Here is a tiny trained network, its code and every weight. The questions are about switching its units off for an input and a target symbol, where a switched-off unit gives its printed mean instead of its output.

import numpy as np


def w(rows, s, z=0):
    codes = np.array(rows[::2]) - 128.0
    scale = np.full(codes.shape[1], s)
    scale[-1] = z or s
    return codes * scale


def norm(h):
    return h / np.sqrt((h * h).mean(-1, keepdims=True) + 1e-5)


def f(y):
    return np.maximum(y, 0)


def softmax(a):
    e = np.exp(a - a.max(-1, keepdims=True))
    return e / e.sum(-1, keepdims=True)


def log_softmax(a):
    a = a - a.max(-1, keepdims=True)
    return a - np.log(np.exp(a).sum(-1, keepdims=True))


def net(x, mask):
    ids = ['Παδηλμσ'.index(c) for c in x.split()]
    T = len(ids)
    res = E[ids] + P[:T]
    u = 0
    for l in range(2):
        r = norm(res)
        for j in range(2):
            rows = slice(2 * j, 2 * j + 2)
            q, k, v = (r @ M[l][rows].T for M in (Q, K, V))
            z = softmax(np.where(np.tri(T) > 0, q @ k.T / 2**0.5, -1e9)) @ v
            o = O[l][rows]
            res = res + np.where(mask[u + j], z, o[:, -1]) @ o[:, :-1]
        u += 2
        y = f(norm(res) @ A[l][:, :-1].T + A[l][:, -1])
        res = res + np.where(mask[u : u + 12], y, B[l][:, -1]) @ B[l][:, :-1]
        u += 12
    return log_softmax(norm(res)[-1] @ U[:, :-1].T + U[:, -1])


Q, K, V, O, A, B = {}, {}, {}, {}, {}, {}
E = w([
[162,199,202],'Π',
[94,109,78],'α',
[148,118,34],'δ',
[176,139,16],'η',
[80,121,2],'λ',
[103,203,118],'μ',
[103,139,133],'σ',
],0.0029)
P = w([
[105,93,168],'0',
[81,81,221],'1',
[145,181,81],'2',
[53,96,166],'3',
[78,72,176],'4',
[140,133,131],'5',
[156,247,4],'6',
[82,83,159],'7',
],0.0034)
Q[0] = w([
[147,127,53],'0.h0',
[71,213,166],'0.h0',
[132,192,188],'0.h1',
[144,167,253],'0.h1',
],0.004)
K[0] = w([
[122,149,246],'0.h0',
[174,249,35],'0.h0',
[20,69,253],'0.h1',
[43,49,173],'0.h1',
],0.0026)
V[0] = w([
[221,89,252],'0.h0',
[80,171,80],'0.h0',
[72,13,180],'0.h1',
[115,182,142],'0.h1',
],0.003)
O[0] = w([
[113,62,100,2],'0.h0',
[149,63,105,170],'0.h0',
[223,252,103,171],'0.h1',
[98,195,84,102],'0.h1',
],0.0031,0.00086)
A[0] = w([
[97,99,2,138],'0.n0',
[176,99,149,2],'0.n1',
[44,180,164,93],'0.n2',
[190,81,137,151],'0.n3',
[167,206,150,173],'0.n4',
[144,103,175,17],'0.n5',
[224,213,113,146],'0.n6',
[92,21,163,216],'0.n7',
[28,105,154,180],'0.n8',
[105,66,195,219],'0.n9',
[127,201,70,100],'0.n10',
[216,176,197,188],'0.n11',
],0.0043,0.00088)
B[0] = w([
[149,163,217,252],'0.n0',
[110,48,102,132],'0.n1',
[162,117,129,175],'0.n2',
[65,66,66,150],'0.n3',
[167,94,112,184],'0.n4',
[255,202,197,137],'0.n5',
[73,57,122,205],'0.n6',
[116,189,224,183],'0.n7',
[97,183,163,184],'0.n8',
[126,181,234,170],'0.n9',
[194,120,133,191],'0.n10',
[143,144,17,180],'0.n11',
],0.0029,0.0034)
Q[1] = w([
[161,65,74],'1.h0',
[189,152,2],'1.h0',
[37,136,211],'1.h1',
[132,153,85],'1.h1',
],0.0064)
K[1] = w([
[185,52,38],'1.h0',
[226,3,85],'1.h0',
[138,227,115],'1.h1',
[53,54,93],'1.h1',
],0.0057)
V[1] = w([
[131,150,76],'1.h0',
[143,98,71],'1.h0',
[254,109,124],'1.h1',
[112,60,174],'1.h1',
],0.0053)
O[1] = w([
[95,175,154,62],'1.h0',
[62,124,253,28],'1.h0',
[191,97,161,252],'1.h1',
[82,93,92,133],'1.h1',
],0.0049,0.0013)
A[1] = w([
[140,40,28,53],'1.n0',
[178,194,94,104],'1.n1',
[137,212,64,161],'1.n2',
[109,198,145,84],'1.n3',
[168,159,117,249],'1.n4',
[141,74,175,174],'1.n5',
[150,66,177,125],'1.n6',
[4,128,78,100],'1.n7',
[156,38,55,130],'1.n8',
[222,101,119,255],'1.n9',
[69,165,103,63],'1.n10',
[233,122,61,160],'1.n11',
],0.0047,0.00057)
B[1] = w([
[153,14,113,173],'1.n0',
[100,86,109,228],'1.n1',
[136,195,156,222],'1.n2',
[79,17,79,169],'1.n3',
[26,132,127,205],'1.n4',
[99,202,72,158],'1.n5',
[86,181,60,161],'1.n6',
[252,223,157,142],'1.n7',
[233,34,64,177],'1.n8',
[115,30,156,234],'1.n9',
[174,156,2,144],'1.n10',
[88,166,117,255],'1.n11',
],0.0024,0.0038)
U = w([
[254,183,191,126],'Π',
[49,168,175,27],'α',
[12,84,173,73],'δ',
[177,23,48,251],'η',
[159,204,88,75],'λ',
[55,227,55,176],'μ',
[116,161,214,17],'σ',
],0.0083,0.003)

Each question gives the input, a string of symbols that net reads in full, and the target symbol t.
The units are the heads (2 rows each of Q, K, V and O) and the neurons (one row each of A and B). Each row of codes is followed by its name. A weight is (code - 128) times the scale printed after its matrix; where a second scale follows, it is the last column's (O, A, B and U).
mask holds one flag per unit, layer by layer, with each layer's heads first. A switched-off unit (its flag False) gives its mean, the last column of its rows in O or B, instead of its output. The means were averaged over made-up inputs and are rounded, as every weight is.
A unit's drop is (log p(t) with every unit on - log p(t) with that unit switched off) / (log p(t) with every unit on - log p(t) with every unit switched off).
The circuit of an input: a set's keep is (log p(t) with only the set's units on - log p(t) with every unit switched off) / (log p(t) with every unit on - log p(t) with every unit switched off). Starting from the 12 units with the biggest drops (on a tie, the unit counted first), units are removed one at a time, each time the one whose removal leaves the highest keep (on an exact tie, the one counted first), for as long as the keep stays at least 0.8.
units of the circuit, in order: the units of the circuit, biggest drop first
k most important neurons: the k neurons with the biggest drops, biggest first
k most important neurons of layer l: the k neurons of layer l with the biggest drops, biggest first
which heads matter: for each layer, one digit per head in row order, 1 if its drop is at least 0.15 and else 0, layers parted by /
drop when u is switched off: that unit's drop, to one decimal
input Π σ μ σ, target μ: 2 most important neurons of layer 1	(1.n9 1.n10)
input α η η Π, target Π: units of the circuit, in order	(0.h1 1.h0)
input μ η η σ, target μ: units of the circuit, in order	(1.h0 0.n8 1.n9)
input η η μ η, target μ: which heads matter	01 / 11
input δ η η, target δ: 2 most important neurons of layer 1	(1.n8 1.n9)
input η δ λ δ σ Π, target η: which heads matter	01 / 00
input Π η Π, target μ: which heads matter	10 / 10
input η Π μ, target η: 2 most important neurons	(0.n0 0.n11)
input σ η δ, target Π: units of the circuit, in order	(0.h1 1.h1 0.n11)
input α μ Π α, target μ: which heads matter	00 / 10
input σ α η σ Π η, target Π: 2 most important neurons	(0.n11 0.n0)
input δ η η Π η η, target δ: which heads matter	10 / 11
input α η μ δ, target μ: most important neuron of layer 0	(0.n6)
input σ Π Π μ δ, target δ: 4 most important neurons of layer 0	(0.n7 0.n0 0.n6 0.n10)
input λ σ μ μ λ η η δ, target δ: 2 most important neurons of layer 1	(1.n3 1.n8)
input η Π Π, target η: 3 most important neurons	(0.n0 0.n11 0.n6)
input η σ σ η Π μ, target η: which heads matter	01 / 00
input Π λ η η λ η, target μ: 2 most important neurons of layer 1	(1.n9 1.n5)
input σ Π σ, target Π: 4 most important neurons of layer 0	(0.n11 0.n10 0.n3 0.n4)
input μ Π σ δ, target μ: which heads matter	00 / 10
input δ λ Π δ Π Π, target δ: which heads matter	01 / 10
input α Π η μ, target μ: which heads matter	00 / 10
input σ μ σ, target Π: 4 most important neurons of layer 0	(0.n11 0.n10 0.n4 0.n3)
input σ Π η, target Π: drop when 0.n6 is switched off	-0.1
